What can hang from each mark
lefu: fela nevuded
resi: doker nevuded tane
papane: doker
nalura: debuv losun papane
nevuded: lefu resi tane
gerub: rori tagog vena
tagog: gerub resi
rori: fela nalura nevuded tagog
debuv: lefu nevuded tane
silis: gegupo nalura vena
tane: resi
doker: losun papane
gegupo: nalura silis
vena: gegupo lefu silis
fela: debuv lefu
losun: nevuded papane

Known rows, with every way that one mark hangs from another
nevuded{lefu{fela{debuv}} tane{resi{doker}}}: -9	-188	238	-91	352	-84	325	-21	54	18	-58	350	212	173	12	-97	-205	26	6	394	52	236	-18	-143	205	286	184	61	106	-101	-262	-49	-105	-24	11	-64	-167	-103	-78	57	-30	208	-331	32	118	-265	-64	-62	32
nalura{losun{nevuded{resi{doker}}} papane}: -78	20	92	-20	110	-213	11	302	110	-24	126	360	116	126	-261	65	143	-160	-31	301	-93	47	290	-111	22	250	257	-126	279	16	-186	49	151	-274	-97	-106	-167	-168	-96	-95	36	352	-481	199	90	-198	-185	-145	44
gerub{rori{nevuded} tagog}: -48	71	163	-126	-96	-126	-115	99	80	42	-193	10	149	-17	36	33	1	-259	74	359	-44	53	97	-127	88	-56	108	185	-89	-182	27	158	174	-142	-70	142	60	-131	38	92	148	10	-254	144	166	64	26	-20	-30
nevuded{lefu resi tane}: 21	-217	256	-101	481	31	319	-8	-185	39	-146	205	67	125	-128	-8	-186	-3	-9	232	17	88	-4	-9	98	281	292	77	253	-42	-328	-19	-195	-49	-216	-123	-178	-31	-47	218	-117	128	-330	56	94	-387	-35	-228	-47
papane{doker{losun{nevuded{lefu{fela} resi tane}}}}: -40	-195	-134	-15	197	-170	172	-51	-20	-137	-141	113	166	147	-49	-9	-307	80	-17	273	-29	55	212	-21	37	125	14	76	32	-2	-181	-36	-115	3	-143	22	-243	22	-28	58	-132	374	-409	-10	91	-347	-108	-127	5
losun{nevuded{lefu resi{tane}} papane{doker}}: -50	-261	-127	37	320	-126	124	133	-55	-99	4	211	156	228	-168	20	-104	-33	-17	309	40	173	289	-221	52	29	133	-84	239	0	-304	53	-9	-22	-313	61	-145	-87	37	179	-192	372	-559	184	114	-309	-174	-273	-11
nalura{debuv{lefu} losun}: -100	160	319	-98	-284	-179	-152	-1	-8	-89	56	145	-71	-34	11	322	25	-235	-9	90	16	128	286	98	24	84	98	-49	81	120	53	56	-20	-335	-51	-136	-109	-189	-111	-100	-13	366	-188	-66	10	-17	-59	-18	-49
doker{losun{nevuded{resi}} papane}: 58	-63	-140	-10	38	-301	173	193	-5	-189	-125	-19	131	301	-130	-34	-361	-9	13	77	-203	52	182	62	66	60	169	32	-29	-64	9	7	-112	-238	-111	82	-119	-19	105	51	-148	396	-337	-41	61	-219	-137	-141	74
silis{nalura vena{lefu}}: 115	-83	-109	85	-72	-297	-76	4	-31	-230	-4	142	115	-26	27	-26	-222	92	-125	264	-78	38	-4	452	-8	71	96	177	-164	21	-117	158	-304	-294	215	-55	171	-105	-181	170	-154	172	54	30	133	-194	132	9	-84
tagog{gerub{vena{gegupo{nalura} lefu silis}} resi}: 77	-188	-80	104	-285	-375	-379	-87	-11	57	-67	74	134	174	-37	355	-130	-222	203	597	194	173	-323	152	-31	61	179	134	-57	92	151	-10	-11	-266	272	-24	251	-9	63	226	56	77	-74	200	153	237	24	-296	-202
tane{resi{doker{losun papane} nevuded{lefu{fela}}}}: -6	-308	55	-122	239	-332	126	149	222	-43	-3	321	227	208	99	1	-377	-8	5	327	-116	251	244	-88	177	-83	214	99	51	-80	115	-84	-116	-163	106	-64	-117	-72	46	-4	-64	391	-358	66	138	-284	-116	-4	171
nalura{debuv{tane{resi{doker}}} losun{nevuded papane}}: -180	53	17	-18	62	-287	27	232	45	-131	161	265	170	71	-100	289	159	-244	-42	128	43	383	313	-255	54	68	141	-265	166	154	-8	10	91	-336	-127	13	-30	-223	-88	-147	1	391	-391	-3	35	-81	-71	-252	-39
losun{nevuded{lefu resi tane} papane}: -16	-194	-14	34	473	-2	331	198	-154	-13	-39	189	187	277	-249	14	-52	-60	-44	233	-19	157	69	-209	57	279	268	-82	210	-54	-391	40	-30	-99	-333	57	-152	-149	37	263	-160	243	-497	87	136	-351	-91	-364	-112
debuv{lefu{fela} nevuded{resi{doker}} tane}: -257	8	113	-48	-42	-409	142	-358	-108	105	-281	258	204	-53	260	168	-155	-3	141	152	-65	3	117	-68	255	-127	209	17	-330	-175	188	-120	-213	-154	6	221	-172	-254	-135	14	-170	45	-205	-127	98	196	20	-77	-149
resi{doker nevuded{lefu{fela{debuv}}} tane}: -4	-259	47	26	223	-264	-78	-85	160	159	9	519	94	246	161	-96	-369	-14	13	526	-4	164	267	-205	170	-189	207	24	217	-207	55	-97	10	55	5	-9	-218	-36	-26	-56	-41	303	-364	337	155	-116	-236	82	272
rori{nevuded{lefu{fela} tane}}: 5	-184	150	-72	180	13	240	-17	18	17	10	220	192	183	-108	140	-79	-24	69	383	-80	100	-100	-89	130	225	63	172	-38	-107	-98	-32	-17	-117	-55	-54	-78	-111	22	142	61	264	-291	15	105	-169	-82	-63	-70
vena{gegupo lefu{nevuded} silis}: 128	-275	23	203	-93	-374	-204	-51	-44	-297	-40	185	146	208	-115	258	-181	-162	223	526	-20	147	-353	226	156	162	57	216	-97	75	147	18	-143	-137	210	22	0	31	-61	19	148	37	-198	81	223	322	-53	-547	-63
losun{nevuded{resi{tane}} papane}: -20	-165	-118	-10	221	-194	134	191	-91	-36	56	161	132	255	-194	39	-61	-103	-1	198	-53	145	217	-267	90	0	327	-59	113	-83	-191	32	9	-80	-268	121	-32	-121	0	107	-134	252	-439	195	113	-155	-188	-265	-54
gegupo{nalura{debuv{lefu{fela} nevuded{tane}} losun}}: -218	59	235	-131	-210	-223	4	-135	14	-17	26	176	35	-65	57	348	128	-197	87	135	14	38	233	258	69	106	133	-8	-2	107	-29	-38	-52	-206	63	4	-141	-178	-175	-4	51	248	-276	-77	64	52	-158	-140	-158
resi{doker{losun{nevuded papane}} tane}: -74	-118	-272	73	114	-471	66	106	194	43	21	276	87	286	-54	-18	-297	-110	-47	356	-28	251	175	-183	119	-246	278	-32	5	-89	82	-40	72	37	-110	135	-33	-32	33	-92	-93	282	-385	171	175	-97	-237	-125	116
gegupo{nalura{losun{papane}} silis{vena}}: -189	43	-21	-67	-158	-406	2	207	46	-159	157	94	93	-73	-342	235	179	-136	1	179	-32	-63	216	371	48	90	143	-199	197	247	-148	150	-174	-185	187	67	33	-62	-146	162	42	123	-328	73	57	-106	-161	-173	-89
fela{debuv lefu{nevuded{resi}}}: 88	-143	304	-60	-111	51	-8	-69	-103	-263	-131	88	165	132	-163	-136	-40	-30	62	143	-96	122	179	-162	301	303	-71	-32	-91	-130	-331	131	-199	-135	-77	81	-165	-4	-81	-164	-35	170	-247	237	65	91	-134	-11	187
fela{debuv{lefu{nevuded{resi}}}}: -1	66	295	-82	-219	-176	9	-135	-83	-108	-110	39	92	79	-61	-41	-151	-25	63	177	-100	10	206	-2	252	111	34	17	-113	-116	-164	98	-175	-159	-41	82	-142	-70	-46	-60	-65	175	-187	70	41	68	-104	37	42
tane{resi{doker{losun{nevuded{lefu{fela}}} papane}}}: -21	-239	-7	-104	167	-336	204	198	207	-110	-18	239	246	225	33	-19	-276	10	11	295	-128	218	148	-98	173	15	192	83	-15	-34	32	-51	-73	-163	71	-32	-57	-123	39	-2	-99	407	-353	-10	106	-254	-101	-54	82
resi{doker{losun papane} nevuded{lefu} tane}: 12	-224	-109	50	249	-428	4	45	253	83	-54	391	53	344	79	-58	-564	-59	-15	422	-55	246	276	-17	109	-317	224	34	186	-164	208	-97	-44	-49	-36	-12	-195	47	125	-28	-100	379	-409	224	188	-214	-261	-10	338
silis{gegupo nalura{debuv{nevuded}} vena}: -40	107	-273	96	-117	-114	-84	59	-29	-340	67	154	98	-141	162	-47	-98	104	-354	138	-39	-137	190	397	-58	-86	171	-14	-96	53	-192	229	-408	-377	42	-60	151	-206	-274	61	-195	288	18	-2	18	-281	123	126	-95
losun{nevuded{lefu resi{doker tane}} papane}: -43	-261	-84	54	392	-153	181	213	-13	14	6	328	154	293	-131	-23	-87	-65	-41	359	-21	190	161	-278	108	25	295	-103	242	-72	-236	8	48	-49	-268	67	-102	-167	49	163	-171	337	-516	221	153	-270	-169	-260	20
rori{nalura{losun papane{doker}} nevuded{resi} tagog}: -18	48	362	-36	21	49	52	93	144	-122	291	254	183	110	-516	-41	355	-110	31	194	-174	298	78	-217	44	315	-73	87	-82	28	-125	73	263	-205	-24	-76	48	-89	85	-99	375	400	-511	209	209	-31	-153	-53	-25
gerub{rori{fela nalura nevuded{tane}}}: 67	-43	326	-109	102	-5	78	-6	77	139	6	22	247	108	-346	-11	46	-141	132	175	-54	417	-69	-145	86	284	2	193	-253	-144	-38	8	345	-88	-92	61	217	-56	27	-12	332	56	-311	11	232	93	-23	-39	-159
fela{debuv lefu{nevuded{resi{doker} tane}}}: 84	-152	307	-56	86	18	133	-93	-55	-184	-163	179	156	182	-183	-203	-52	-43	22	209	-35	191	119	-195	304	317	-16	-38	-72	-172	-394	73	-150	-12	-110	90	-198	13	-111	-188	3	122	-301	279	137	39	-160	-65	220
silis{gegupo nalura{papane} vena{lefu}}: 74	55	-335	101	-51	-211	-106	160	41	-375	32	243	194	2	2	-132	-179	122	-336	310	-9	-64	3	483	-42	180	148	-13	-77	-26	-213	282	-344	-434	201	-58	167	-206	-225	187	-163	289	-56	94	105	-284	143	33	-59
debuv{lefu{fela} nevuded tane{resi}}: -289	18	140	-121	-177	-431	100	-329	-46	50	-145	172	284	-100	214	294	-139	-43	194	88	-72	138	162	-85	269	-133	183	84	-393	-114	252	-62	-278	-255	85	149	-54	-250	-113	-12	-174	0	-162	-223	41	243	31	-66	-242
gerub{tagog vena{silis}}: -86	138	75	-35	-62	-212	-188	5	-17	-82	-234	52	16	23	-9	52	-65	-280	97	467	-39	68	-13	-78	-14	-121	256	155	-80	-75	18	182	25	-67	-43	58	20	-126	98	150	57	-150	-260	201	182	171	50	-156	-30
fela{debuv{tane{resi{doker{losun} nevuded}}} lefu}: -22	-111	177	-41	-98	-236	-46	-95	-36	-155	-152	201	269	115	-74	-127	-227	-73	60	52	-36	482	263	-260	327	151	-13	-159	-115	-120	36	82	-130	-104	54	151	-71	0	-28	-239	-107	146	-232	137	11	70	-41	-59	185
lefu{fela nevuded{resi{doker{losun papane} tane}}}: 11	-174	-116	-106	192	-263	253	-37	141	-123	-109	238	151	260	137	-17	-309	81	39	468	-134	-99	73	-87	211	-101	158	180	-165	-252	-88	-186	-207	-146	-21	107	-257	-51	-87	-86	41	383	-346	147	246	-44	-276	49	218
losun{nevuded{lefu resi} papane{doker}}: -42	-254	-80	46	273	-85	115	186	-78	-142	-23	150	198	182	-174	22	-44	-11	-30	249	-7	103	266	-181	42	140	60	-104	198	68	-328	96	-9	-68	-276	64	-162	-120	43	216	-187	383	-522	102	87	-348	-78	-279	-57
rori{nalura{papane{doker}} nevuded tagog{gerub{vena}}}: -52	53	187	35	-183	-63	-140	-41	286	-18	235	133	217	123	-366	-14	286	-90	90	335	-99	202	23	-251	-80	129	-162	107	-224	48	10	181	328	-175	71	5	207	-91	227	50	317	271	-356	241	236	150	-72	64	-58
rori{nevuded{resi{doker tane}} tagog}: -28	-130	219	-88	104	-172	121	-27	102	-16	105	288	58	202	-141	-44	63	-87	68	173	-173	225	-15	-304	150	-28	205	201	-27	-112	53	-38	89	44	-70	-6	69	-39	60	3	108	186	-331	272	126	-54	-158	-1	54
nevuded{lefu{fela{debuv}} tane{resi{doker{losun}}}}: -23	-163	150	-66	338	-114	370	-27	65	-10	-94	322	220	200	10	-100	-299	36	-15	392	33	272	-33	-103	201	286	182	62	60	-116	-220	-74	-133	-54	16	-37	-183	-70	-44	31	-45	247	-338	-26	130	-294	-78	-57	49
silis{vena{gegupo lefu}}: 97	-84	-78	44	-90	-455	-145	61	-48	-209	33	197	131	15	-21	85	-219	-26	44	269	-36	126	-69	324	45	129	122	154	-66	55	31	183	-154	-191	204	18	67	-16	-154	90	-37	148	-72	114	122	35	26	-227	-44
debuv{nevuded{resi} tane}: -189	-64	78	0	48	-341	72	-189	-161	38	-142	129	173	-84	23	178	-94	-51	128	34	-71	25	156	-53	176	-97	229	-19	-87	10	83	-18	-245	-157	-92	113	-59	-58	-105	-1	-131	-89	-196	-74	2	95	22	-194	-133
gerub{rori tagog vena{lefu silis{nalura}}}: -18	132	52	50	-54	-179	-293	-79	-12	-113	-436	58	92	20	140	-4	-120	-323	97	585	108	140	-197	190	-74	33	219	228	-120	-160	-43	188	87	-215	66	119	169	-163	53	255	78	-226	-209	148	319	209	201	-179	-70
vena{gegupo{nalura{losun} silis} lefu}: -60	-152	58	-23	-176	-486	-210	83	5	-161	34	176	117	61	-194	374	-49	-205	170	333	95	95	-85	459	123	230	148	-51	174	273	144	83	-25	-89	288	7	47	28	-77	91	44	115	-276	87	94	208	-158	-532	-91
nalura{debuv losun{nevuded{tane}} papane}: -90	150	170	24	56	-118	5	238	91	-86	180	281	37	110	-277	233	217	-265	-79	176	32	102	306	-21	-127	291	136	-186	348	117	-181	71	174	-373	-168	-139	-211	-168	-119	-134	105	417	-450	119	41	-166	-177	-204	-2

Rows
44	-130	-61	5	253	-445	119	78	199	65	-89	239	84	294	-19	-75	-462	-81	-48	245	-85	180	220	14	80	-152	211	40	18	-123	135	-78	-21	0	-20	59	-194	61	45	-55	-6	251	-344	124	195	-223	-162	-93	233 => resi{doker{losun papane} nevuded{tane}}
91	-111	339	85	-57	101	-49	-6	92	79	194	148	250	219	-382	20	122	-53	43	255	-175	340	-256	-237	102	158	-124	225	-224	-2	55	8	147	-232	46	-86	179	-91	248	67	236	377	-271	169	139	3	11	12	-139 => rori{nalura nevuded{lefu} tagog{resi}}
26	-143	-55	-108	333	-187	412	-32	89	-108	-166	194	182	260	63	-40	-271	86	5	414	-119	-107	-23	-53	182	92	143	178	-189	-236	-218	-186	-214	-119	-54	110	-312	-48	-111	-32	75	310	-353	66	269	-137	-204	-41	150 => lefu{fela nevuded{resi{doker{losun papane}} tane}}
-71	245	133	-65	-161	-198	-273	-76	75	101	-214	42	112	64	65	-16	-12	-227	126	168	44	113	-108	-95	-78	69	168	186	-73	-84	-64	127	176	-221	-40	80	83	-44	94	103	63	-21	-235	191	127	66	124	86	-48 => gerub{rori{tagog{resi}} vena}
-73	98	510	50	-187	-57	-63	-208	87	8	133	53	93	39	-246	66	159	-97	82	-190	-159	434	33	-165	4	153	-95	124	-390	59	198	34	209	-126	-64	16	101	-176	91	-51	187	126	-251	-76	151	316	8	16	-228 => rori{fela nalura{debuv{lefu nevuded}} tagog}
20	-231	-31	-46	361	-189	299	18	48	-39	-193	361	91	301	142	-95	-438	71	3	434	-24	91	15	-21	158	20	267	79	117	-205	-68	-160	-151	-120	-63	10	-247	-87	17	113	-121	448	-403	81	182	-291	-183	-28	194 => nevuded{lefu{fela} resi{doker{losun papane} tane}}
41	-91	115	-92	8	-46	149	-83	-52	-181	-76	129	197	138	49	-57	-125	101	66	355	-143	-173	96	-118	243	191	30	102	-130	-186	-288	-45	-226	-188	-10	108	-257	-69	-141	-71	62	280	-252	116	115	15	-164	83	108 => lefu{fela{debuv} nevuded{resi}}
-53	-169	-183	94	295	-90	210	94	6	-74	-25	190	244	256	-116	37	-105	3	-25	340	52	104	127	-195	8	211	-2	-55	65	-10	-327	43	23	-18	-231	121	-248	-138	8	214	-122	352	-521	25	153	-293	-93	-265	-89 => losun{nevuded{lefu{fela} tane} papane{doker}}
11	81	181	19	-186	-196	-214	-26	51	92	-122	33	119	78	19	-19	-51	-159	81	67	4	75	-85	-92	18	91	97	171	-42	-46	12	56	62	-195	7	73	27	-22	-2	71	65	61	-179	84	76	-36	108	30	-89 => gerub{rori{tagog{resi}}}
-3	-139	110	-26	276	-19	227	-62	-42	51	-112	233	137	160	29	43	-235	34	23	337	13	13	-86	-19	80	269	143	115	67	-76	-197	-32	-146	-79	-72	-51	-239	-99	-57	195	-71	194	-274	-41	114	-252	-23	-105	-61 => nevuded{lefu{fela} tane}
-106	16	-21	59	-62	-304	141	-193	-54	-47	-183	212	224	80	151	-42	-251	49	77	220	-66	24	67	-89	229	74	106	-43	-200	-145	28	-77	-157	-136	57	233	-196	-87	-110	-97	-46	153	-215	-81	56	89	-48	16	27 => lefu{fela{debuv{nevuded{resi{doker{losun}}} tane}}}
-44	-80	145	-45	-125	-208	40	-117	29	-254	-161	139	308	112	-95	-98	-145	-31	73	151	-74	373	174	-246	380	168	-126	-109	-234	-118	-96	76	-212	-165	37	168	-104	1	-48	-299	-52	151	-234	117	61	159	-86	-39	204 => fela{debuv{tane{resi{doker{losun}}}} lefu{nevuded}}
4	-113	395	18	163	130	109	36	109	-107	168	251	235	144	-451	-116	250	-4	27	226	-164	246	-4	-196	50	294	-146	107	-33	23	-149	102	198	-155	-49	-56	7	-101	181	81	262	422	-511	212	187	-133	-73	-85	-33 => rori{nalura{papane{doker}} nevuded{lefu resi} tagog}
-4	-272	102	-23	481	-79	252	94	-69	63	-88	290	142	218	-150	-74	-109	3	-34	303	-78	92	116	-166	86	192	275	16	262	-47	-286	-30	-6	28	-232	-75	-156	-95	-22	130	-146	238	-423	170	105	-366	-97	-238	-7 => losun{nevuded{lefu resi{doker} tane}}
-54	-150	-132	36	87	-253	52	-25	52	-114	-90	65	137	124	-118	20	-299	19	-21	234	-23	108	251	23	15	46	-38	46	52	88	-109	45	-75	24	-139	-6	-178	68	20	22	-141	308	-370	-16	58	-306	-90	-144	6 => papane{doker{losun{nevuded{lefu tane}}}}
-204	-101	120	-91	-159	-438	-97	87	153	-111	19	45	110	-59	-332	202	138	-108	59	172	51	-217	321	341	36	-5	-9	-201	258	306	-31	137	-45	-2	169	71	-89	18	-67	120	40	160	-422	149	-19	-85	-179	-255	-45 => gegupo{nalura{papane{doker}} silis}
